Each row comes from the steps of one path. Every step used is in the known rows, and no mark comes twice. Write the path behind each row, first mark first.
Each row is shifted at random along 3 fixed directions that mean nothing.
Known rows
tukid, teki, dono, nefelal: [ 142  119  232  175  144  -51   10   94 -268  -36   61  -48   44    5
   36    9 -227   71 -253  -42  153  -52  217   95   20  242  216  178
  -30 -178  389  162 -185  130 -251   37  251 -100 -112  182 -130   40
  234 -123  -91  -54   60 -249]
meno, tukid, teki, dono, nefelal, begope: [ -17  312  240  102  -52  -39  179  -20 -204   17 -124 -158   68  -38
  194   52 -158   97 -116  -82  -55   46   14  193 -181  115   41  148
    3 -325  283  151 -163   75 -339  -63   86   35 -118  368 -161   17
  218 -218 -139  108   33 -187]
teki, dono, nefelal, meno, tukid, begope, dusa, dizo: [ 359  204  235  304   90 -214 -282  -11 -366  -34  111   34  129  169
 -114   23 -305 -132 -274  -20  187 -203  113   52 -128   13  193  163
   72   20  264   -6 -313   68 -228 -125  533 -313 -273   32  -90  164
  203  -65   40  -63  -28   58]
teki, dizo, meno, vegizu: [-267  -37 -233   22 -129   93  397  399  188   31  -74    0  134  291
 -169  125  289 -140 -533  -80 -283   49 -185  113 -121   78  111  227
  279 -207 -195 -262 -269  -37  -68  100   22   71  293  477 -322  165
  378  185 -187  250   97 -135]
dizo, teki, dono, nefelal, vegizu, mogom, meno, nuvi, tukid: [-276  122 -162  101 -233  139  154   24  -96  205 -287 -156   91 -130
   37   69  149  -23  -53  -50 -102 -321 -154  170 -261 -153   56   -1
  -61 -269 -148  -72 -275 -185  -36   19  -32  -35  347  377 -156  149
   75 -102    6  161 -140   78]
meno, vegizu, mogom, tukid, teki, dizo, dono, nefelal, begope, dusa: [ -56  104 -126  187   19   65   62  174 -124   56 -173   19   92  232
  -58   83  116  -27 -286   -7  -38 -103 -105  180 -234   44   76  134
  226 -220 -265 -263 -363 -128 -248   45 -178  -85   75  473 -209  185
  198  -14 -130  -48  -33  -19]
meno, nuvi, nefelal, teki, dono, tukid, begope, mogom, dusa, dizo: [ 293  316  214  238  201 -156 -183 -197 -558   39  -29  -35   24   25
  123   88 -407   33   60   15  285 -189  156  239  -55 -204  223   38
  -63 -208  297  -51 -309  -57 -482 -119  282 -262 -486   72 -168   56
  136 -173  -87   -4 -117  -64]
dizo, dono, tukid, vegizu, mogom, meno: [  -9   36    0  213 -164  107 -145  -87 -195  157 -188  -72  115    8
   45   69 -129 -150 -101   -7  -18 -236  -69  128 -179    4  130   97
   59 -219 -104 -181 -291    1 -148 -114   91  -63   41   88   -7  358
   81  -46  184   42 -131 -148]
dizo, meno, nuvi, nefelal, vegizu, mogom, tukid, begope, dusa, teki, dono: [ -59  157 -138  219 -101  -18 -131  -58 -255  200 -261  -70   24   16
  -11   91  -25 -123  -15   37   21 -285   24  145 -199 -333  115   15
   54 -208 -120 -266 -321 -191  -94  -58  142 -181  131  123 -148  249
   69  -35   75   89 -101   33]
teki, nuvi, tukid, begope, dusa, dizo, meno, vegizu, mogom: [-350  257 -120   78 -225  174 -204 -330 -417  394 -577 -322   67 -129
  339   49 -146   10  481 -104 -134 -244   70  247 -107 -275  123  -83
 -170 -210   23 -284 -253 -195  -75 -138   -4  -69  -73    1 -212  267
 -324  -16  179  196 -176 -260]
vegizu, mogom, dusa, dizo, meno, nuvi, nefelal: [  18  238  -43 -127  -27  155  273   54 -384  106 -320 -237 -147  139
  348   93 -148   82  131  105   86  -63 -147  203 -215 -305  430  -80
   37 -590  152 -175 -189 -134 -299  134  -86  -20   -1  339 -321  270
  205  -96   60  188   18 -232]
dizo, meno, tukid, vegizu, mogom, dusa, teki, dono, nefelal: [-370  240 -178   41 -375  121   35 -117 -130  279 -416 -329   84 -141
  247  102   17 -141  154  -26 -255 -202 -127   73 -234 -274  145 -107
  -40 -468 -156 -182 -146 -129   -9  -97  -79   96  410  161 -201  337
  -35  -50  173  266 -102 -141]
meno, nuvi, nefelal, begope, mogom, dusa, teki, dizo, dono, tukid, vegizu: [-225  179 -276  383 -100  -32 -235 -311 -327  241 -271   58  143  -42
 -115  117   47 -276   78   15  -74 -448 -105  120  -84 -492  -63 -113
  -46  -96 -428 -444 -384 -221 -115 -176   66 -148    7   -3 -120  261
 -123   86   43  150 -275  126]
meno, vegizu, mogom, dusa, teki: [ 327 -171  -84  373   11  -64 -544  -35 -335   95 -195  251  152  -10
 -321   75  -85 -342 -108   60   31 -432  243   99   98 -202   86   52
  188   50 -107 -315 -272   -4 -143  -75  179 -376 -118 -121  -99  270
   29  -37  180  -13 -204 -116]
dizo, teki, nuvi, nefelal, meno, vegizu, dusa, tukid, begope: [ -38 -106 -315  364  114  -42  -53   83  -88  121   33   93   43   78
 -257   62   75 -224 -328    7  -69 -295   80   80  -84 -113   26  206
  193   26 -236 -241 -409 -165  -58   22  131 -252  169  136 -228  176
  104   94 -113  -11   -6  221]
vegizu, dusa, teki, dizo, meno, tukid, begope, mogom: [ -92   46  -72  171  -96    9 -297 -225 -309  186 -269 -124  117   24
  132    2 -156 -105  187   42 -144 -215  120   24  -46 -318  218 -132
  -35 -235   90 -151 -183  -21  -55  -52  167  -96  -29 -114 -208  287
 -167  -25  147  128  -93 -176]
mogom, begope, tukid, vegizu, dusa, teki, dono, nefelal: [ 249   47   20  418  236 -165 -290  -13 -309   47  143   95   -9  135
 -124  182 -145 -115 -344   -1  100 -176  248   29  -33   43   76   56
  208    6   -3 -169 -370    6 -374  -87  173 -176  -78   48  -30  137
  163  -99 -120 -280  -78  -14]
mogom, meno, vegizu, dusa, teki, dizo, dono, tukid, begope, nefelal: [-100  131  -30  158  -44   25 -250 -148 -170  263 -217 -139  145   28
  127  192  -34 -231  -20   20  -94 -230   77   47 -132 -179  250   -2
   46 -170  -37 -210 -287  -45 -166 -125   98 -123   56    2 -158  267
   55   59  224    3 -112  -47]
tukid, teki, dizo, meno, vegizu, mogom: [-202  -75  -33    2    5  119  253  304    0   21  -64  -69  106  209
  -24   23   95   49 -385  -57 -141   47    0  141  -60  180  235  250
  140 -310   40 -113 -182   -9 -121  167  -17   53  181  459 -309  121
  326   73 -131   97  149 -290]
dusa, teki, nuvi, nefelal, begope, mogom, tukid, vegizu: [ 431 -100   76  436  369 -280 -337 -144 -385 -108  140  148  -95   60
 -355  126 -337 -133 -270   11  316 -234  259  167   67   29   77  255
  145   47  326 -169 -413   19 -422   14  284 -365 -355  -75 -118   93
  210 -242 -260 -290  -99   31]
meno, nuvi, vegizu, dusa, teki: [-114  296 -203  127 -133  128  147 -109 -394  228 -433 -165 -124 -176
  400  127  -55  154  340  110  -77 -122  127  215  -88 -349  115 -129
 -128 -376  194  -37 -247 -187 -297    5 -134   23  -36  206 -284   76
  -71 -141   -3  262 -123 -323]
dusa, dizo, dono, teki, nuvi, vegizu, mogom, tukid: [ -97   88 -170  104  -88   50  316  122 -154   84 -195 -187  -72  111
   98  194   61   64 -226 -115  -75 -105 -203  151 -131   87  137  121
   43 -333   46 -222 -388 -103 -281    3 -145   74  219  460 -187  181
  233  -58 -157  -62 -123  -98]
begope, tukid, vegizu, mogom, meno, nuvi: [-363   39 -294   12  -22  147  352  252   11  140  -74 -142 -128  225
  125  260  175  113 -359   10 -179  -45 -136  304 -333   27  -39   62
  263 -460 -353 -181 -398 -115 -241   91 -273  199  262  639 -221  186
  301  -92 -222   20   63 -161]
vegizu, mogom, dusa, dizo, meno, nuvi, nefelal, begope, tukid, teki, dono: [ 239  152  134  127   71    2 -265 -165 -533  147 -219  -41   49   80
  113   21 -309  -25  122   52  194 -257   72  141  -92 -334  298  -58
  -30 -206  128 -209 -197  -84 -267   -9  249 -247 -206   52 -136  264
   52 -140  183   30 -107  -58]
meno, vegizu, dusa, dizo, dono, teki, nuvi, mogom: [ -32   12 -337  337  -71    8  -79  109 -204  174 -226  109  144  105
  -72   73  121 -168  -84  -27 -143 -313   37   73    9 -205   59   17
   91  -64 -237 -416 -401 -152  -96  -85   -3 -158   81  202 -234  262
   -4  151   48  131 -122  -47]
meno, tukid, begope, nefelal, vegizu, mogom: [  73  159  113  218  -60   -9 -140  -86 -244   56 -185    4   33   51
  -63   21  -77 -187 -199  -38    0 -202    7  206 -163  -65  -21  129
  211 -194  -64 -125 -298   12 -277 -128   70 -196 -138  147  -99  222
  121  -72  -55   21  -16  -92]
dusa, dizo, teki, nuvi, meno, tukid, vegizu, mogom, begope, nefelal: [ 279  102  165  147   97  -46  -11  -42 -310  -30  -24 -134  -59  164
   46  107 -273   68 -234  -72  186  -76   37  186  -42   69  352  301
   81 -212  419 -104 -275 -107 -440   17   99 -197 -146  262 -293  135
  260 -172 -133 -197   28  -79]
nefelal, teki, dono, tukid, begope, dusa, dizo, meno: [-241  128  -42  151 -193   -8 -240 -349 -276  341 -340 -207  266 -219
  121   82 -111 -207  170   25 -231 -334   97  -23  -18 -310   53 -170
 -216  -62  -67  -82 -149   26    1 -248  288 -127   56 -129 -120  216
 -225    2  263  215 -206  -25]
begope, nefelal, meno, vegizu, dusa, tukid: [-149  161 -311    7   47  111  443  210  -21   55 -110  -97 -146  186
  117  175  195  -53 -299  210 -140  -38 -130  103 -328 -199   38  -13
  228 -368 -234  -35 -363  -86 -253   74 -157  -67  231  457 -403  180
  271  -31 -113  142  155   82]
nefelal, vegizu, mogom, meno, tukid, begope, dusa: [ 107  -80  -75  225   59  -23 -122  128 -172   83 -119  106   40  203
 -175   20   28 -231 -335   60    9 -249   10  135 -241 -111   87  139
  312 -142 -155 -280 -383  -39 -216   16   72 -256  -35  265 -111  237
  289  -11   -7   32    7    0]
dono, nefelal, begope, tukid, vegizu, mogom: [ 201  151  134  219   89   54 -198 -199 -431   54 -155 -110  -25  -28
   -4   25 -273  -69   10   90  197 -284  155  112 -104  -83  195   12
  107 -204   64  -84 -204   23 -337  -34  131 -319 -291  -69 -139  267
   28  -91   21   24   10  -58]
nefelal, teki, dono, tukid, vegizu, mogom: [ -39 -111  -79  294   -9  -87 -177  -69 -199  131  -48  130  194  -85
 -264   39  -25 -249 -190   11 -123 -358   51  122  -39  -57 -125   28
   12   50 -212 -120 -304   81  -50  -89  264 -115   39   91  -14  190
   33  -61   29   94 -187   -2]
mogom, begope, dusa, teki, dono, nefelal, meno: [-135  198  -66  179  -63  -29 -208 -279 -364  239 -304 -191   54  -88
   93  225  -64 -152  141  139  -74 -294  114  -71  -91 -356  119 -241
  -89 -153   -9 -107 -189  -50  -86 -143  129 -162   94  -72 -123  172
 -103  -50  178   41 -160  -23]
meno, tukid, teki, nuvi, mogom, dusa, dizo, dono: [   9  -29 -109  357  -88 -152 -187  -30 -151   93  -58  157  142   82
 -165   96  -11 -180 -300 -174  -71 -225  -13  145  -65  -93  -36  175
   82  -31  -92 -259 -371  -36  -99  -94  194  -61  -12  239  -86  167
  175  -22  -57  -28 -191   47]
teki, dizo, dono, nefelal, vegizu, mogom, begope, dusa: [ 140  321   92   49   89   97  279  142 -313  -48 -134 -128  -35  269
  205  -16 -138  185 -186   41  229   74 -152  143 -215   96  348  108
   86 -337  313  -40 -294  -94 -435  109  -54 -110 -139  438 -234  129
  246 -112 -225   39   48 -169]
tukid, vegizu, dusa, dizo, teki, dono, nefelal, begope: [ -80  224 -173  101  145   85  485  280 -131   39    6 -128  -72  234
  255  -18   40   92 -336   63  -49   57 -115   -6 -152   43  269   84
  129 -387   20 -106 -303 -180 -372  121 -179   44  222  523 -378  132
  211   22 -217   56  214 -140]
dizo, dono, nefelal, meno: [ 109  103  -78  147 -136   74   52   32 -138   63 -113  -44   21  -10
  -89   82  -38 -112 -222   95  107 -276  -34   18 -192 -123  184   72
   89 -203   -9   31 -247  -28  -48  -30  242 -235  110   83 -124  277
  167    8  106  177    5   92]
dizo, dono, nefelal, begope, dusa, tukid: [ 160  225  -57  233  -64   57   48  -97 -257   35 -204 -102  -39    6
   94   38 -112  -50 -132  125  105 -207  -73   -8 -230 -147  150   22
   70 -215   41   13 -249  -83 -243 -100   55 -272  -40  107 -114  227
   63  -86   -9   82  -22   98]
nefelal, begope, mogom, meno, nuvi, vegizu, dusa, dizo, dono: [ 165  -86 -132  287   46  -24  -87   65 -217   27  -80  166   58  299
 -257   88   36 -213 -321   99   38 -321 -101    1 -225 -369  101   39
  238  -79 -256 -343 -364 -181 -177  -23  159 -314  -41  224  -80  222
  255   78  -24   96  -15  189]
teki, dizo, dono, tukid, begope, nefelal, meno, vegizu, mogom: [-139  -61 -138  326 -106    4 -194   40  -70   97  -32  181  278  260
 -389   40  165 -365 -437  -67 -138 -338 -206   92 -147  -46  -44  159
  199   88 -495 -397 -423  -35   41  -95  244 -144  122  153  -49  351
  117  238   55   32 -136  135]
dono, nefelal, meno, nuvi: [   4  136 -107  104   14  -10  300  220 -145  -24   56  -80 -103  141
  -59  168   21    8 -308  111   90 -192   -4  136 -279  -91  201   97
  190 -373   -5   36 -296  -31 -148  111  191 -130   20  348 -283  127
  412   53 -125  211  132   52]
teki, nuvi, tukid, vegizu, dusa, dizo, dono, nefelal: [  65  133 -212  323   60  -38  -62  -18 -301  126  -38   16  -70   50
   51   15 -110    0  -76 -112  105 -202   69  196 -115  -12  133  146
   26  -45   81 -201 -473 -138 -213   -4  147 -111  -90  154 -174  201
   29   -9 -113  -13 -110   -5]
nuvi, meno, tukid, vegizu, dusa, teki, dono, nefelal, begope: [   2   92 -201  197  135 -129  419  217   78  -38  162   32 -117  222
  -34  136  121  -69 -446   46 -184   76 -131  128 -364   -6  112  292
  310 -249  -60 -153 -393 -122 -301   90  -29  111  195  595 -265  139
  528  -31 -213   17  137  137]
teki, nuvi, nefelal, meno, vegizu, dusa, tukid: [-221  131 -378  178   39   17  101  -49 -241  248 -245  -41  -63    9
    7  131   22 -182  110   51 -104 -232   -2  232 -159 -289  -16  -14
   32 -112 -143 -275 -441  -97 -102   25   95 -103   30  105 -261  240
  -14    8   12  236  -75   56]
dusa, tukid, teki, dono, nefelal, begope, mogom, meno: [-105   56  115  119  105   -6  107  -43 -199   24  -92 -193  -21   84
   85   91 -156  -25 -226  -19  -12  -93  -51   90 -207   96  110   82
    8 -310  164   33 -245   41 -331   -7   39  -69  -16  252  -95   93
  245 -221 -100  -79   29  -79]
dizo, dono, tukid, begope, dusa, teki, nuvi: [ 110  -28 -127  478  104 -169   -4  161 -117  -69  235  101   32  252
 -130  101  -27  -67 -571   -1  -12 -126  -27   40 -196  160    0  273
  245  -67  -99 -152 -458  -34 -188  -85  130  -76   29  335  -32  143
  305   50 -258 -169  -39   70]

Write each row's path
[ 188   79  -55  150  150  -29    9  115 -241  -95   18  -45   21  242
  -15  105 -155   35 -257  116  175  -90  -20   41 -169  -94  277   35
  150 -351  113  -78 -302 -102 -361   57  -18 -216  -64  287 -289  131
  288 -152 -189  -32    6   -6] : begope, mogom, dusa, teki, dizo, dono, nefelal, meno, vegizu
[ -96  295  -36  253  -45  -18 -103 -219 -398  222 -356   18  -10  -20
  134  100  -83  -25  155    0  105 -263   11  230 -122 -367  -32 -145
  -73 -209  -38 -214 -374 -185 -280  -64   42  -86 -126  178 -123  154
  -53 -184    7   38 -208 -112] : meno, nuvi, mogom, tukid, begope, nefelal, vegizu, dusa, teki, dono
[  13 -112 -110  210  -18    9  127  281    1   -5   38   43  100  103
 -286   43  138 -169 -517   -5    0 -287 -113   38 -180   57  118  173
  173 -132 -128 -100 -308  -54  -47  100  113 -165  345  377 -118  167
  332  -16 -110    8   -6  151] : dizo, teki, dono, nefelal, vegizu, mogom, meno
[-285  304 -233  101  -69  157  281  -11 -124  202 -288 -225  -22   87
  248  114   50   88   48   28  -31  -97 -145  118 -345 -164  149  -28
   44 -417 -196 -155 -327 -234 -180   16 -216   23  207  420 -214  226
   75  -27  -61  148   21   62] : dizo, dono, nefelal, begope, mogom, tukid, teki, nuvi, meno, vegizu, dusa
[ 290   69   70  259  165  -11 -280 -117 -458  103  -71  -44  -23   26
  172   80 -361  176  -49  -47  227  -97  271  202    0   50  185  126
  -23  -92  335  -59 -328  -21 -434  -14  116 -176 -284  112 -132  123
   61 -266  -71 -217 -144 -147] : begope, tukid, teki, nuvi, vegizu, mogom, dusa, dizo, dono
[-205  352  -13    3 -140  146   86 -226 -320  313 -395 -356  117 -126
  544  101 -197    9  222  -29 -120  -31  -36    9   17 -163  295 -184
 -215 -406  179 -104 -127  -67 -362 -111  -94   87   79  106 -314  178
 -126 -147  155  108 -164 -316] : mogom, dusa, dizo, teki, dono, tukid, vegizu
[-618  370 -305 -199 -164  321  723  184  -49  262 -396 -438   10  214
  587  138  172  185   54  133 -373  132 -340  121 -434 -194  144 -130
   50 -749 -262 -145 -289 -234 -288   25 -447  269  345  690 -464  210
  111   10   -2  368  197 -222] : nefelal, meno, vegizu, dusa, dizo, dono, tukid, begope, mogom
[-249  185 -140  157 -145   94  -45 -125 -200  285 -312 -192   76  -89
   14  167   13  -73   87  -65  -40 -333  -25  161 -152 -107   19   10
    5 -242 -234 -221 -324 -147  -24 -138   -7  -91  211  147  -77  285
  -34   32   81   88 -149  -10] : dizo, dono, teki, nuvi, nefelal, meno, vegizu, mogom, tukid, begope
[-134  102  -88  236    0    5 -102   17 -314  179 -113    7   89  -26
  -21   43   -9  -79  -47    6   15 -303   90   85 -114 -163  106  -21
  -71 -149 -123 -124 -280  -96  -31   33  159  -69  152  211 -100  147
  106   28   83   77 -108  -45] : tukid, teki, dono, nefelal, meno, nuvi, vegizu, mogom, dusa
[-187   15  -31   88 -102   47   -8 -148 -182  147 -231 -194   66  -33
   99  134  -73  -54  -52  -10 -112 -162 -105  124  -77    6  194   68
  -84 -289  182 -129 -250  -17 -194   -1    2   68  135  149 -156  231
   68 -135   65  -15 -156 -225] : dusa, teki, dizo, dono, tukid, vegizu, mogom, meno
[-484   38 -243  141 -303  134  -59 -297 -188  299 -466 -198  150 -185
   88   97   85 -161  148  -28 -320 -315 -171   98    1 -168   -2 -108
 -203 -237 -127 -251 -245  -57   -9  -92  -92  132  302   25 -145  316
 -252  -44  167  125 -275 -233] : dusa, teki, dizo, dono, tukid, vegizu, mogom
[-148  251  128   97  -67   51 -117 -281 -349  168 -261 -325   71  -52
  242  109 -205    3  179  -54   30 -202  104   37   -7 -186  312  -93
 -105 -354  143 -124 -106  -65 -203 -125   93 -140 -109  -10 -235  191
   28   47   28   78 -111 -193] : dono, teki, dizo, meno, nuvi, mogom, dusa, tukid, begope, nefelal
[  13   51 -146  316   96  -52 -169  -16 -262  168 -202   77   31   68
    6  119  -55 -115  -16  -14  -41 -155  180  170  -18 -115   49   46
  139 -109  -31 -307 -381 -110 -280  -17  -28 -104  -99  137 -200  165
   21  -63  -35  -44 -109 -180] : meno, vegizu, dusa, teki, nuvi, mogom, tukid, begope
[ -71   -7   -4  233 -101   14 -211  -75 -263  132 -142 -131  138   10
 -109  174  -22  -41  -35  -95  -90 -287  153  102  -14  -71  146   29
   56 -142  -80 -263 -209  -29 -103  -91  144 -128   13   79 -120  187
  125  108  -31   41 -177 -106] : dono, teki, dizo, meno, nuvi, vegizu, mogom, begope, tukid
[ -87  285    6  143 -109  131  -32 -145 -402  180 -381 -122 -110  -36
  169  151  -85   32  146  -14   78 -199   23  323 -164 -202   48  -20
   20 -313  -43 -160 -314 -169 -303  -36  -96  -59 -106  212 -119  164
   23 -112  -42   38 -152 -247] : meno, nuvi, vegizu, mogom, tukid, begope, nefelal
[ 126   -3  -57  344  245 -123 -130  -67 -382   32  109    1  -29   96
  -29   74 -252 -141 -105   71   84 -174   82  177 -141   -2  166  145
  119 -189    9 -283 -420   19 -352   39  123  -97 -181  106 -191  250
  231  -65  -50 -106  -93  -49] : dono, tukid, vegizu, mogom, dusa, teki, nuvi, nefelal, meno
[ 379  132  232  104  161  -44   37   -6 -203  -92   47  -16 -147  183
   15  130 -265    9 -240   29  162   92   83  276 -233   72  291  348
  287 -250  301  -56 -271  -18 -493   29   85 -129 -263  309 -205  184
  476 -204  -87 -132  104 -120] : nuvi, meno, tukid, vegizu, mogom, begope, nefelal
